Here is a tiny trained network, its code and every weight. The questions are about switching its units off for an input and a target symbol, where a switched-off unit gives its printed mean instead of its output.

import numpy as np


def w(rows, s, z=0):
    codes = np.array(rows[::2]) - 128.0
    scale = np.full(codes.shape[1], s)
    scale[-1] = z or s
    return codes * scale


def norm(h):
    return h / np.sqrt((h * h).mean(-1, keepdims=True) + 1e-5)


def f(y):
    return y / 2 * (1 + np.tanh(0.7978845608 * (y + 0.044715 * y**3)))


def softmax(a):
    e = np.exp(a - a.max(-1, keepdims=True))
    return e / e.sum(-1, keepdims=True)


def log_softmax(a):
    a = a - a.max(-1, keepdims=True)
    return a - np.log(np.exp(a).sum(-1, keepdims=True))


def net(x, mask):
    ids = ['αβγδεηθλπφ'.index(c) for c in x.split()]
    T = len(ids)
    res = E[ids] + P[:T]
    u = 0
    for l in range(2):
        r = norm(res)
        for j in range(2):
            rows = slice(2 * j, 2 * j + 2)
            q, k, v = (r @ M[l][rows].T for M in (Q, K, V))
            z = softmax(np.where(np.tri(T) > 0, q @ k.T / 2**0.5, -1e9)) @ v
            o = O[l][rows]
            res = res + np.where(mask[u + j], z, o[:, -1]) @ o[:, :-1]
        u += 2
        y = f(norm(res) @ A[l][:, :-1].T + A[l][:, -1])
        res = res + np.where(mask[u : u + 8], y, B[l][:, -1]) @ B[l][:, :-1]
        u += 8
    return log_softmax(norm(res)[-1] @ U[:, :-1].T + U[:, -1])


Q, K, V, O, A, B = {}, {}, {}, {}, {}, {}
E = w([
[153,92,144,97,175,127,115,195,213,168],'α',
[156,121,145,90,156,118,124,181,195,139],'β',
[155,96,147,112,161,122,146,183,170,141],'γ',
[181,121,124,179,89,185,140,178,189,122],'δ',
[180,102,159,126,200,119,154,182,166,125],'ε',
[8,133,152,153,144,122,155,157,124,105],'η',
[150,172,122,173,123,5,81,108,106,118],'θ',
[142,118,160,148,170,152,43,95,43,72],'λ',
[145,30,63,82,119,70,87,91,50,170],'π',
[137,76,79,63,126,91,71,68,189,53],'φ',
],0.0025)
P = w([
[120,154,71,121,114,116,78,253,151,151],'0',
[152,84,214,130,117,96,68,226,136,88],'1',
[106,152,58,172,147,129,106,191,142,142],'2',
[132,78,176,138,128,102,128,159,127,98],'3',
[114,152,62,170,175,142,115,137,156,153],'4',
[147,92,150,131,123,115,157,115,121,101],'5',
[140,165,54,177,193,160,145,85,151,163],'6',
[162,106,137,123,123,133,167,69,115,110],'7',
[139,176,40,163,216,144,146,34,155,187],'8',
],0.0024)
Q[0] = w([
[145,120,2,151,168,132,104,139,126,162],'L0H1',
[147,129,169,65,45,126,120,149,92,117],'L0H1',
[110,171,74,191,208,114,111,131,126,135],'L0H2',
[140,107,110,157,180,155,132,119,180,137],'L0H2',
],0.008)
K[0] = w([
[182,88,84,118,130,134,144,68,127,160],'L0H1',
[115,131,151,113,84,119,81,234,102,129],'L0H1',
[108,166,105,119,145,86,98,2,76,115],'L0H2',
[136,146,122,142,148,167,176,22,137,143],'L0H2',
],0.0067)
V[0] = w([
[128,196,174,215,131,206,169,146,167,121],'L0H1',
[161,26,71,131,5,185,138,135,111,150],'L0H1',
[234,195,101,152,102,107,77,110,110,137],'L0H2',
[208,72,128,90,185,172,139,131,145,137],'L0H2',
],0.0026)
O[0] = w([
[60,184,110,51,92,104,61,101,136,173,229],'L0H1',
[83,62,109,119,153,66,176,89,60,131,10],'L0H1',
[5,102,143,190,60,103,131,98,196,123,11],'L0H2',
[116,101,211,151,162,90,47,116,155,98,1],'L0H2',
],0.003,0.00072)
A[0] = w([
[102,175,145,64,172,176,145,151,85,127,77],'L0N1',
[102,187,96,137,41,132,170,95,122,126,100],'L0N2',
[153,116,252,102,148,125,76,88,122,105,97],'L0N3',
[16,96,104,134,131,68,94,96,129,133,111],'L0N4',
[167,80,86,42,142,62,64,112,45,170,91],'L0N5',
[115,72,172,168,26,104,95,58,151,103,93],'L0N6',
[97,193,149,50,156,176,152,124,79,113,75],'L0N7',
[111,214,9,65,159,204,181,132,34,165,3],'L0N8',
],0.0033,0.0023)
B[0] = w([
[115,99,102,116,186,92,125,97,138,163,162],'L0N1',
[138,87,131,93,211,97,157,156,127,156,117],'L0N2',
[160,127,107,159,127,152,219,155,147,109,121],'L0N3',
[207,156,189,166,108,193,114,155,171,95,161],'L0N4',
[99,209,199,223,127,138,110,141,176,91,113],'L0N5',
[132,174,37,53,156,135,141,142,78,149,113],'L0N6',
[125,124,83,114,199,96,109,126,135,176,145],'L0N7',
[252,145,122,99,118,142,96,160,194,133,248],'L0N8',
],0.0034,0.0013)
Q[1] = w([
[118,98,206,126,62,149,138,118,94,110],'L1H1',
[159,196,100,211,94,119,90,131,167,91],'L1H1',
[143,154,27,254,161,158,122,98,205,155],'L1H2',
[72,162,125,85,184,74,150,131,176,159],'L1H2',
],0.0073)
K[1] = w([
[148,122,137,125,108,122,105,202,132,97],'L1H1',
[125,189,123,189,96,112,110,66,126,116],'L1H1',
[161,129,107,137,130,148,114,1,126,115],'L1H2',
[70,127,155,123,197,96,132,92,102,166],'L1H2',
],0.0088)
V[1] = w([
[121,127,155,127,174,41,124,81,112,120],'L1H1',
[156,181,133,135,158,111,85,99,161,130],'L1H1',
[148,157,116,167,91,4,133,156,156,177],'L1H2',
[100,152,190,175,157,149,135,165,42,184],'L1H2',
],0.0035)
O[1] = w([
[105,144,149,124,96,156,130,244,176,163,8],'L1H1',
[120,40,115,115,94,199,143,184,129,106,161],'L1H1',
[109,159,117,25,172,191,209,53,191,165,214],'L1H2',
[213,78,92,195,108,254,128,66,108,142,80],'L1H2',
],0.0031,0.0015)
A[1] = w([
[133,87,137,131,130,96,62,90,50,76,81],'L1N1',
[125,181,141,52,89,59,134,94,175,110,98],'L1N2',
[81,98,162,135,175,144,116,192,154,217,28],'L1N3',
[123,122,101,229,121,136,159,84,140,126,48],'L1N4',
[187,148,252,142,126,139,157,166,129,38,158],'L1N5',
[202,169,88,56,186,99,76,86,127,189,10],'L1N6',
[159,163,180,201,48,157,30,147,187,85,5],'L1N7',
[56,116,88,75,159,162,105,35,154,108,96],'L1N8',
],0.0041,0.0023)
B[1] = w([
[113,68,61,168,137,166,223,180,190,221,145],'L1N1',
[133,37,114,183,161,219,128,128,63,146,201],'L1N2',
[154,111,124,154,44,137,187,64,42,96,144],'L1N3',
[207,30,120,61,164,193,68,149,103,113,148],'L1N4',
[216,142,190,76,136,116,88,49,193,53,249],'L1N5',
[190,160,101,47,153,50,117,189,59,126,221],'L1N6',
[55,255,112,30,61,102,153,104,53,97,142],'L1N7',
[155,194,222,140,93,76,121,113,121,140,173],'L1N8',
],0.0033,0.0021)
U = w([
[61,76,192,71,124,152,113,203,125,160,5],'α',
[165,185,218,80,106,106,115,67,175,52,170],'β',
[72,184,32,131,68,195,53,124,92,99,110],'γ',
[100,145,203,166,109,84,23,98,92,228,90],'δ',
[172,18,109,170,178,214,123,116,154,108,169],'ε',
[26,115,100,196,174,20,116,179,169,75,122],'η',
[78,189,97,145,118,175,203,118,236,219,98],'θ',
[134,107,121,151,102,105,255,90,25,126,177],'λ',
[180,171,69,50,189,59,119,185,98,175,145],'π',
[107,89,153,90,38,115,134,187,142,152,32],'φ',
],0.008,0.0025)

Each question gives the input, a string of symbols that net reads in full, and the target symbol t.
The units are the heads (2 rows each of Q, K, V and O) and the neurons (one row each of A and B). Each row of codes is followed by its name. A weight is (code - 128) times the scale printed after its matrix; where a second scale follows, it is the last column's (O, A, B and U).
mask holds one flag per unit, layer by layer, with each layer's heads first. A switched-off unit (its flag False) gives its mean, the last column of its rows in O or B, instead of its output. The means were averaged over made-up inputs and are rounded, as every weight is.
A unit's drop is (log p(t) with every unit on - log p(t) with that unit switched off) / (log p(t) with every unit on - log p(t) with every unit switched off).
The circuit of an input: a set's keep is (log p(t) with only the set's units on - log p(t) with every unit switched off) / (log p(t) with every unit on - log p(t) with every unit switched off). Starting from the 12 units with the biggest drops (on a tie, the unit counted first), units are removed one at a time, each time the one whose removal leaves the highest keep (on an exact tie, the one counted first), for as long as the keep stays at least 0.8.
circuit, biggest first: the units of the circuit, biggest drop first
k most important neurons: the k neurons with the biggest drops, biggest first
top k neurons in layer l: the k neurons of layer l with the biggest drops, biggest first
which heads matter: for each layer, one digit per head in row order, 1 if its drop is at least 0.15 and else 0, layers parted by /
input ε λ θ η φ δ λ φ, target ε: circuit, biggest first : L1N2
input η η η η δ θ δ λ δ, target γ: circuit, biggest first : L1H2; L1N7; L0H2
input θ δ ε, target θ: which heads matter : 01 / 01
input η δ δ, target π: which heads matter : 10 / 10
input π η η, target ε: which heads matter : 10 / 01
input η γ η λ η π η, target ε: which heads matter : 10 / 00
input π η β, target ε: which heads matter : 10 / 01
input η λ η φ δ δ ε, target β: which heads matter : 11 / 10
input θ φ θ λ η α, target β: top 2 neurons in layer 1 : L1N5; L1N1
input δ δ η η φ π θ, target η: which heads matter : 10 / 01
input η φ π, target η: which heads matter : 10 / 01
input φ φ δ η δ δ α, target δ: 3 most important neurons : L0N8; L1N5; L1N8
input η θ η, target θ: which heads matter : 00 / 01
input α π θ δ η, target θ: which heads matter : 00 / 00
input η θ γ θ δ, target θ: circuit, biggest first : L1H2; L0H2
input η δ λ θ η λ, target ε: 3 most important neurons : L0N4; L0N8; L1N1
input δ φ η η δ η, target λ: which heads matter : 11 / 10
input η λ λ, target γ: which heads matter : 00 / 00
input η η η δ δ θ δ, target θ: circuit, biggest first : L0H2; L1H2
input η θ δ α φ π η, target η: which heads matter : 00 / 01
input η η θ η ε η ε α γ, target β: 4 most important neurons : L1N8; L1N1; L1N3; L1N2
input π η γ δ λ η β λ, target ε: which heads matter : 00 / 01
input η φ δ, target η: most important neuron : L0N4
input δ η η η δ δ α, target δ: top 3 neurons in layer 0 : L0N8; L0N6; L0N2
input δ η δ δ β π, target β: circuit, biggest first : L0N5
input λ θ φ φ, target ε: 3 most important neurons : L1N2; L0N6; L1N7
input η η δ η θ θ α, target θ: most important neuron : L1N5
